Each row is followed by its class number.
[ 33 -13 -25  30   0   6   2 -13   4  -3  17  24  31 -21 -20  -5   9  15
  -4   2   2  15 -27 -12  13 -13  18 -20  -3 -12  18  -9 -16   7 -46  20
 -14 -18 -16   1  22  15]
6
[ 26 -44  -4   4  54 -15 -10   6 -20 -15   2   8  58  -2  -9  14 -16   4
 -40  16  27  26   6  29  20 -28   0   9  17  13  19  -2   2  27  54  33
   7  28 -17  41 -28 -31]
6
[ -5 -13  -5  18  -2  -4 -25  -9  17  12   9   8   2   3   3  15   0  -9
 -25  15  -2   2  -5  31   8 -20  21  -3   9  -6   1   1 -20   3   9  10
  -8  -1  -6  -4 -14  -8]
0
[ -5  -4  -7 -44 -10  -2   2  -8   9  14  13 -10  -1   8 -24  -2   7   9
  14  -9 -11   5  -4 -12   3  -4   7   0  -3   1   3  -2 -20  -2 -20  -9
  -2 -18  -1  -8  -3   3]
3
[ 10 -16 -16   6  -4   9 -19  16  -6  27  17  24  -4 -18 -12  -3   8  -3
  15 -19 -22   9   5  25  11 -18 -13  16  16   4   6  11 -11  -1 -28   1
   7 -15 -20 -15  -3  -6]
2
[ -1  -2  13   6   2  18 -10   8 -16 -13   4   7  -9 -14   4  23  -1 -11
 -19 -11 -20  13 -20 -11  20 -15  10 -17   7 -25  12  14  -6   7   2   5
   2   0 -13  -4  35  13]
9
[-26 -13  12   5 -14 -26  10 -31  38 -42 -22 -39  -7  23  52 -22 -61   5
   0 -17 -53 -55  91 -25 -29  28 -43   8  10  28 -96 -16  -1   8  46   7
  21  29  28  33   9 -11]
8
[ -4 -20  -7  35  13   4 -14  20 -29  10  14  12  15  -4   6   5  -8  -4
 -16  -2  11  29 -20  10  17 -22   4   0  11  -8   8  -5 -31   8  -9   9
   8   2 -17   7  11 -11]
7
[ 15   6 -41   7 -12  -4 -26   2 -38 -23  -4  35 -24  -6  23  29  78  33
 -61 -26  19   0  23   5   4 -33  39  -7  -5  16  -5  31 -21  44 -40 -17
 -30  -9 -78 -18  30  -2]
3
[ -6  -6  -5 -33 -35  16  31  63   5 -37 -19  21 -31  31   9   9  58  11
  -2 -33  51  -1  10 -47 -12  39   8 -30  15  -6  -2  17 -15 -17 -35  -2
 -16  28  -7  39  52 -33]
1
[-66  32 -29   0  15  41  14  15 -27  34  -5  -2 -31 -22 -20 -20  23  14
 -40 -33 -41  16  -1  -2  13 -13 -75 -14 -41  27 -26  -7 -32   8  -3 -28
  12   1  -8  -9  33  20]
6
[ 17   9 -23 -23 -15  -3 -27 -18   2   7   9  22 -31  14   5   0  19   5
 -24 -15  -6   1   4  -6   0 -25   2 -15  -9  -5  -1   7  14   8 -13 -22
   4 -10 -15   3   2  -1]
3
[ 28  -3 -32 -20 -16   5   0   4   6  -1 -22   0 -29   3 -12  -5  -5 -10
  -2  -8 -16  -5  34  11   2   1  -1  -5   5 -13 -28  -2   2  14 -22 -19
   8 -20  -7   7   8   5]
0
[-19  24   0  -7  12  13 -39  -9  20  41  36  27 -39 -39  31   1  22   6
 -38  -1  18  -7 -12 -35  -6 -18   3  38  10  32  33   0 -17 -14 -16 -16
  29 -13  -3   6   7 -26]
1
[ 23 -15 -11  -4   0   1 -18 -34 -10  14  -5  15   5 -18  -8   0  -5   5
 -14  -2  22   7 -31 -15  17 -19   1   2  -4 -21  -7 -14 -19  13 -14  -3
   6 -11   5   0  18   4]
3
[ -2  -4  -6  28   4  15   8  -3  -8   8  16  26  23   1   7  -1   8  12
   8   6  12  12 -45   8   4 -25 -14  -2   8  -8  -3 -24 -30  -1 -10   9
  -9   4 -17  -8  17  10]
5
[ -7 -14  -6  24 -28 -21   5   6  33  22  24 -13 -12  -4 -46  32 -65   6
 -14  16 -28 -17  46 -42 -22  23  -9  -8 -40  34  21 -47 -44 -11  -1  -6
  27  -7  42   3 -21   4]
6
[-10  34 -28 -26  10   4 -15  15 -29  13   2   8 -50   6  -2   0  19  -1
  23 -11  37  22 -90  -4 -32 -15   6  31  14  31   8 -25 -10  -6 -37 -10
   7   2 -23  16 -30 -12]
2
[-43  -3  24 -40  16  14  27  59  -1   4   2   3 -46  -3 -21  79 -47  -6
  54 -13 -45  49  43 -20   4  23  38  38   6 -16  18  23  16  21 -20   9
  19 -12  55 -28  17   6]
1
[-10  18 -36  11 -11  -8   1  -3 -26  -1  10 -11  -3  -9  14   4  41   1
 -10   3   5  -7 -10 -15  10   9   1 -22  -5  -9  14  23  -5  17 -15  -9
  -7  19 -39  18  21   4]
9
[  4  -3   4   9 -10   7  -3 -12  10   6  28  15   2  -1  -4  -8  18   2
 -18 -14  -3  -3   8  -8   9  -1   2 -24  18  -8  21   5 -10 -11  -7  -7
  -8 -28   2  -6  17  -7]
5
[ -7  13  -8  12  17   4 -35  17 -36   8   1   9   1  -8  -8 -13  33   0
 -41   5   8  29  -7  21  15 -30  23 -22  -7  -2  24  22 -25  15   0  -2
  -9  27 -32  15  -5 -13]
7
[ 12   6 -34  37 -15   0 -23 -13 -11  -6   9  15   9  17  -5  34 -13  -2
 -20   4   0   7   2 -17  10  10  38  -7   2 -10  19 -12  -5  17  -9  18
  10  19   0  23  -6  -9]
9
[  5 -11  -8  26   6   6   5   7   1  -7   7  11 -12  -2   3  15  -1  -6
  12  -7 -23   3  -9   8  -7 -11  -4  -5   2   8 -14 -11  -8  -1 -21  12
  -6   0 -19  15   6   8]
0
[  5  18  24   9  -6  19  42 -15 -12 -28  32  13   7 -12 -38 -19  13   0
  36  -1  13   6 -29 -49 -37   6 -27  12   7 -23  13   1 -11   5 -23   0
  14 -18 -29   4  26   7]
7
[ 14 -36 -16  -7  -7  -5  14 -17 -16   0 -23  -8   9 -27 -26  23  17  -7
  -2  -2   9   1  10  12  20   9  11  -6  -2 -29  -4  15 -16  33  -1   3
   1  24   2   5   7 -11]
2
[ -9  37  51 -34   3  17   6  50  -7 -24   4  45 -11  55  -2 -43  22   6
  -1 -35 -39  22  32  18 -37  -7 -19 -31  51  -4  14  37  48  -3  30   8
  -8   0  -1 -25  41   7]
8
[ 26  -9  -4   9   2   1  -7   4   4  11  -7   0  16  -6  -9  -1 -14  -2
   9  17  19  38 -17   3  17 -16  18  -6  16 -11  22   9 -15  10 -15  26
  10  14  25  -4   8  -5]
8
[ 30 -18   0 -62  23  23  18   1  -2 -38 -48  32 -32 -46  28  32  34   3
  13 -13  20  -6 -13 -22  37 -22  -7 -22 -22 -35 -25  39  36  -2 -29   5
 -28  34 -29  33  60   2]
1
[ 23  -9  19 -17   8   0 -17  -1 -11  -2   3  17  15  23  -7  -8 -17  -2
 -21  -2 -13   6  18  13  17 -17   4  -8  -1  -1   9   6   1   1  13   6
  -6 -13  -7 -11 -11  -2]
5
[ 11  19  -5  32  -5  11   6   5   1 -26  -9   1 -40  41  -1  -4 -24 -18
 -17   1 -17  -4  23 -13   0   1   5 -12  14  -6   0   2  15  -4  29   6
  21  -5  -4   4  -2   8]
0
[ 17 -17  -9  26 -26 -33 -34  -7 -28  34 -52  38  -4 -16 -40  63 -31  -2
   3   5  13 -26  48   0 -10  -4  32  14 -17  11  10 -10 -45  14   1  10
  11  41  -5 -24 -53 -19]
2
[ 16   7  -3   9  -2  -7  -5  -1   9 -17   2  24  15  27   4  -5 -24 -11
   3 -10 -30   8  36  14   9   7  18  -8  27  -3  17  14  17  15  -1  20
  -4   7 -19  12 -14 -14]
8
[  4 -12 -15  23 -18 -23  -9  11  -1  -7  34  16  20  -2   4   7 -19  -3
  14 -13 -47 -26  39  -7  -3  20   8   2   6  16  17   6   0   4 -28  10
  -5  -2 -18   1   6   5]
9
[ 12  -6  -2   8  -6  19  18   3  -1   1 -24  -8  -2  -4 -23 -21   5   0
  -8 -13 -14  24  13   9   8 -13 -23 -14   1 -14 -10   5 -18  -1 -12   0
   7   2  12  -9  21   7]
2
[ 32  -6  23 -12  33  -1 -19  53 -20  36 -14  32  21   3  16  11  53  37
  19  13  96  71 -50  -4  11 -62  39  19  20  -6  20  13 -30 -18 -81  28
   5  39  -6   1  19 -30]
1
[ -5   0 -38  28  -9  -1  10  32   8 -22 -11 -14 -45 -73   5  19  64  19
 -42   0  57  -9 -20 -25   3   1 -11 -45 -32  -2  -5   8 -24 -20 -16 -27
 -41 -34 -20   6  42  14]
6
[  5  21   1  10 -10  26 -11  -8  18  -2   0  17 -17  36  12 -20 -17  -2
 -32 -10 -13  26  17  -3  10 -23 -23  -3  13 -22  -9   5   6  -3   9 -10
  17 -19 -17   6   5  -4]
3
[ 21 -19  -2  10  -6   4   6 -28  13   3   7  13  22  15  -9  18 -18  -8
  15  10  -3  26 -14 -12   2 -25   3 -24   0 -12  26  -3  -8  -3 -18  15
   7  13   3  11   6  -5]
7
[  2  -7  13  -1  -2   0   4 -17  24 -10   7 -16  -7 -12  10  -6   4 -19
 -23  -1  -9   5  -1   5  25 -31  -9 -35   7 -37  14  23  -4  -6   1   1
  -2  -2  -8   3  30   3]
1
[-26  11  64 -16  51  11   8 -24 -27 -14 -66 -41  12   2 -22  -2   1 -11
 -18  -7   5  16   7   1  33   1  14 -18   7  -3  28  37   2 -18  45  25
 -18  39  23  -2  24  -1]
2
[ 19   7  -1 -22   8   2 -11  25  -5   4 -12   7 -21   0  -6 -15 -18  -4
  12  -1 -20  16  19  10  -9 -22   1   1   3  -3  -2  -1  12   8   3   7
  25   2  19  -8   0   9]
8
[ -8  16 -20 -60  11  20 -22  35  -6  -3 -35   4 -62   2  23 -12  67   1
   7 -12  -9  22  55  23 -52 -52  -9  -9  -8  43   7  58  15   3 -61   0
  -4  27 -16  39  15 -21]
0
[  3 -21  26 -22  40 -28  15 -53  12 -31  39  11  32  23  -6   5 -18  11
 -31   2   0 -34   2  14  15   0 -11   5 -17 -23 -11 -42  43  16  33  -1
   2  -9   0   3   9  -1]
6
[ 17  15 -17  27 -24  -7  -1 -18   5  14   5   5  -4   5  -4  -3 -44 -15
  -8  15 -10  -4   2 -11  15  -9   3 -18  14 -17  25   3  -8  -1 -10  21
  18  10  -5   0  -8   1]
1
[ -5  -9 -14  -6   9 -56 -44  82 -58   6  -5  28 -21 -27 -18  58 -13  -6
 -27  10  22  -4  -6  87  -1 -24  33   3  33   5   1  13 -12  37  21 -13
 -35  25 -54 -10 -27  -9]
0
[   6  -27   76 -102    5   -6   48    7    2   -7   15  -39  -18    7
  -15    8   -5   -8   12  -43  -40  -33  -12   -3  -48   18   16   -6
  -13    7  -10  -49   24  -45  -43    3    0  -46   22   -7   33   23]
2
[ 24 -12   8 -99  16   5 -41  52 -20  32  -8 -12   4  -1 -41 -28  37  27
   3  19  19  22 -25  16 -55 -54  -5   8 -23   4 -21 -36 -42  14   3 -23
  19   7  23  15  -2  10]
4
[ 36 -23   6  12  -8  29   6 -26  38 -17  25  -3  46  10  -7 -18  21  -4
  61  -4  16  28 -32 -60 -61 -12 -50  34  22  38  28   0 -15  -2 -36   6
  18 -28  13  26  53   7]
4
[ 14  -3 -30 -96   0  10 -23  28  -7  11  -6  25 -46 -17 -22 -19  -1  13
  24 -36 -42  -5  73  -5   4  29   2  23  -6  24  -5  37  55  20 -55 -17
   8 -56  38 -29  30   6]
6
[ 22 -27  18  -8  12  20   3  -4  -6  -4  -3  -3  13 -17   2  12 -17  -7
 -17   7   2  27 -11  15  17 -32   1   8   5 -25 -17  -4 -21  18  10  11
  14   2  -8  10  -3  -5]
5
[  9   3 -10  45  -1   1 -23  -3   4  -9  15   7 -17  35  -5  10 -13 -27
 -10  -5  -8  14   6  -5   0  -6  14  13  12  -9  -4   3  14   8  11   2
  25  -3  -6  20 -13  -6]
0
[ -5 -16  -7  23  -1  21   4   5 -11   6   8  -8   3  -2   3  10 -18  -9
 -14  -8 -14  27  -1  -1  43 -27 -13  -5  17 -28  -3  17 -20  11   0  16
  37  12   3 -11  13  -5]
9
[ 17 -48  10 -64   6 -17  -7  12  24 -27  41 -10   3 -18 -21 -29  46  18
  19 -43 -36 -22  82 -34 -23  57 -13  -6 -21  39  12   0   8  -6 -44 -17
 -12 -49  75  16  45 -14]
9
[  3  15 -20  20  12  -8  -8  12 -11  -1   4  -2   2  -7   2 -35 -15   5
   7  12 -27   6  16  11  -3 -16 -10 -13  12  -2  -2   1 -15  14  13  14
   4   0  -6   3   0  13]
8
[ -6  10 -24  13  -5  -9 -32  10 -15  16  -3  20   0  14  14 -12   1  -2
 -21  -2  -4  15  11   1  26 -23   1 -24   1  -1   3  43   3  -2  -9  -6
  -7  28 -25   9   2 -13]
7
[-22   0 -33 -42 -17   8  35 114   1  -9  -3 -16 -36  10 -30  34  51   2
  20 -42   1  40  38 -25 -33   5  27  19 -10  19 -25  35  -2 -10 -81 -37
  -1   1  -7  27  50   5]
0
[ 12 -16 -25   1 -13 -23 -21  12  -5   7   2  10  13 -12  -5  21  -4   9
   8   1   0  -4  22   9  14   5  25  -9   7 -16   4  -1 -17  11 -25   2
  -9  -6   5 -10  -2  -6]
9
[-38 -12  34 -14  16  -4  35 -17   0 -10   9 -21 -18 -26 -13  -4  49 -26
   0 -19  -7 -40  -5  30  11  15   0 -17   3  -6  26  14  11  -4  11  -3
  -5  15  10 -24  30   3]
0
[ 15  -1  -5  -1 -16   4  -7  10 -21  14   2  18  10  -1 -26  12   7  12
  -7  -1   5  14  10 -13   8   1  22   8   1 -14  11  11 -26  18 -17   3
   1 -10 -20 -14   9   4]
3
[  3   5  -7   9   0   5   6   2   0  -7  14  19   9  20   2 -27  10  11
   1 -21 -24   8  18 -17  -3  -7 -17   4  15   4  -3   4 -10   3  -1 -10
   1 -27 -25  -9  16  11]
3
[-11  11  39  34   0   9   4  40  10   3  48 -19  29 -25 -29 -31  23  21
  14   7   9  27 -22 -21 -69 -35 -27  23  27  42  38  -2 -56 -34 -12  17
   4 -18  -9  -4  37  20]
3
[  8 -10   7  10  -7   4 -13 -15   1  -4   6  10  -9   2   4   2 -11 -16
 -20 -18  -8   8  17   2  20  -5  10 -24  13 -24  10  13  11  -2 -16  -1
   5 -11   3   4  17 -16]
7
[ -7   1 -26   4   1 -14 -18 -21 -15 -18 -32  -6 -29 -15  41   2  21  -6
 -41 -37  -8 -40  56   1 -28  31 -29   1  -9  29 -35 -24  33  20  32 -31
  12  -7  28   8  32   1]
9
[ 19 -44   6 -72  13 -49  -6  60 -28  13 -48  18  -3   5 -14  -4 -11  23
 -29 -18   2 -17  61 -34  28 -23  32 -25 -40  14 -13  32 -31 -23 -48 -11
  -9  58  19  15   7 -22]
2
[ 18   9   8 -74 -11  26  -7 103  28  23 -41  37 -81 -38  25 -17  30  28
  10 -33 -34  13  81 -14 -11  14  23 -35  11   6 -13  32  23 -42 -38 -19
 -11 -50  55 -35  35   6]
8
[ 22  14 -13  24  -7  15  -6  -6  18  -7 -26  16 -12  21   0   4 -39  -5
 -24   6  -2  14  18   4  44 -11   8 -16   5 -36 -14  -6   8   3  24   6
  17  12  11  -9   3   1]
8
[ -8   0   5  -1  -3  12  15   2  23 -15  20 -10 -28   4 -14  26   4 -10
   5  11 -17   4  13  10  13  -7  20   2   1 -21   6  16  -1   6 -15   2
   3  -1 -17   1   4  -1]
0
[ -8  -8  -4 -11   3  -7   9   8  11   2  38  -6  23  13 -13 -10  12   5
  -9   2   9   8   5   1   5 -11   1   1   9 -12  29  21   6   3 -16  -3
  -1 -21  16 -11   8  -8]
4
[  4   4 -11  30  -1  24 -19 -18  -8  15 -28  26  13 -11 -13 -19   8  -4
 -25 -14   6  34 -16 -21  23 -52 -18  -4 -10  -6   3  22 -49   3 -18  -2
  10  27 -27   9   6  -5]
3
[ -7  13  -8  37  -2   4  19 -15 -23  -5  10   9  -2  -5   9  19   4   3
 -19   2   6  -6 -14   5  29 -10   1 -26  17 -18   7  11  -5  12   4   5
  -8  25 -36  -1  18   2]
5
[-39 -12 -44 -26 -26  -5  -8  12 -23  62  36   5 -50 -62  18  37  64  -6
 -39 -41 -28 -29  -3 -21 -11 -27  22 -15 -20  20   6  14 -23   5 -36 -53
  23 -24 -22 -39  45  16]
7
[ 20 -10 -14  40 -11   1   6 -18  -4  -3  14  23  12   7   1  13 -17   6
   4   8  15   4 -40 -22  -2 -25  -8   9  -6 -10  -9 -37 -36  12 -27  22
  20  23 -11   4  18   6]
1
[-21  10   4 -38  26 -14  -1 -26 -17   6 -34   2  -9 -43 -31  67  60   8
  38   3  68 -31 -39 -20  13  10  38   3  -6 -24  22  -4   1  -6  29 -24
 -29  24 -22  -3  29   8]
3
[ -6  -3  -4  27  -4   0   3 -28 -22  -3  11   7   3 -10   7  -6  14  -9
 -10 -16 -12  -4  -5 -24  -6  13  -4 -23 -11   6  12   8  -7   7 -19   6
  -7  -4 -11  11  17  -2]
7
[-53 -14  42  42  30 -10   2  30 -47 -21  75   9 -14  41  29 -26   5  20
  25 -38 -82 -44  40   3 -34  14 -30  27 -16  34 -30 -32 -12   0 -24  32
   9  -1 -33   9  16   6]
2
[  6 -18  -8  38  -2  14 -25  28 -17  15  22  27  -4  -9   2  23  -3 -13
 -22  -8  -6  41  -7  20  -4 -30   6   3   4  -1  12  -1 -12  13  -2   8
  20  -1 -11   3 -13 -13]
7
[  3  47  -8   6  -9   9   7 -83  46  13  33 -17 -11  21 -12  13  35  20
 -26  11  25  12 -45 -16   7 -19  24 -21 -26   3  43 -17  25 -35 -35  -2
 -15 -35  20 -31   9  15]
3
[-10 -66  48 -11  18  -5  -5  30 -54 -20 -26 -12  20 -60  21  38  -4 -35
 -38 -34   1 -19   6  48 -27 -28  -3  16  12   1 -19   0  -7  20  30  43
  25  49  -3  19  12 -18]
9
[-32 -18 -13 -54 -21  22  70  90 -24  25  -6 -54 -53 -18 -17  73   2 -10
  59  12 -15  31  -3 -23 -18  20  -4  29 -26  10 -14  24 -33  12 -48  -9
  21 -18 -18 -13  29  33]
0
[  5  11   3 -23  12  -5 -19  35   0 -15  -3  15 -33   7  15 -21  28 -19
 -33 -29 -22  28  33 -28 -24  21  10  -9 -29  27  26  32  47   4 -15 -15
  -3  13  40  41  24  -5]
1
[ -2   7 -25  33 -22  35   6 -30  54  16  33  -5  -9 -29   0  16  -2 -12
  -1 -11   4  10 -19  26 -33 -36 -65 -12  40  41  34 -26   8 -46   1  -2
  11 -44   4 -10  24  -2]
7
[ 12  -3 -15 -31   4 -13 -49   2 -13  16   1  29 -22  20  20   0  -7  -9
 -22  -6 -23   2  28  23  -8  -3  31  -8 -13   8   6  -9  30  13  -4  -7
   6   1   9  16 -28 -19]
7
[ 14  -6  -5 -27   0  -2  11  17 -27 -33   7   3 -19   7 -29  68  38  -7
 -63  26  60   2 -54  59  23 -29  43 -38 -10 -58  32   0  44  31  61   5
  -8  17 -37 -25  14  14]
6
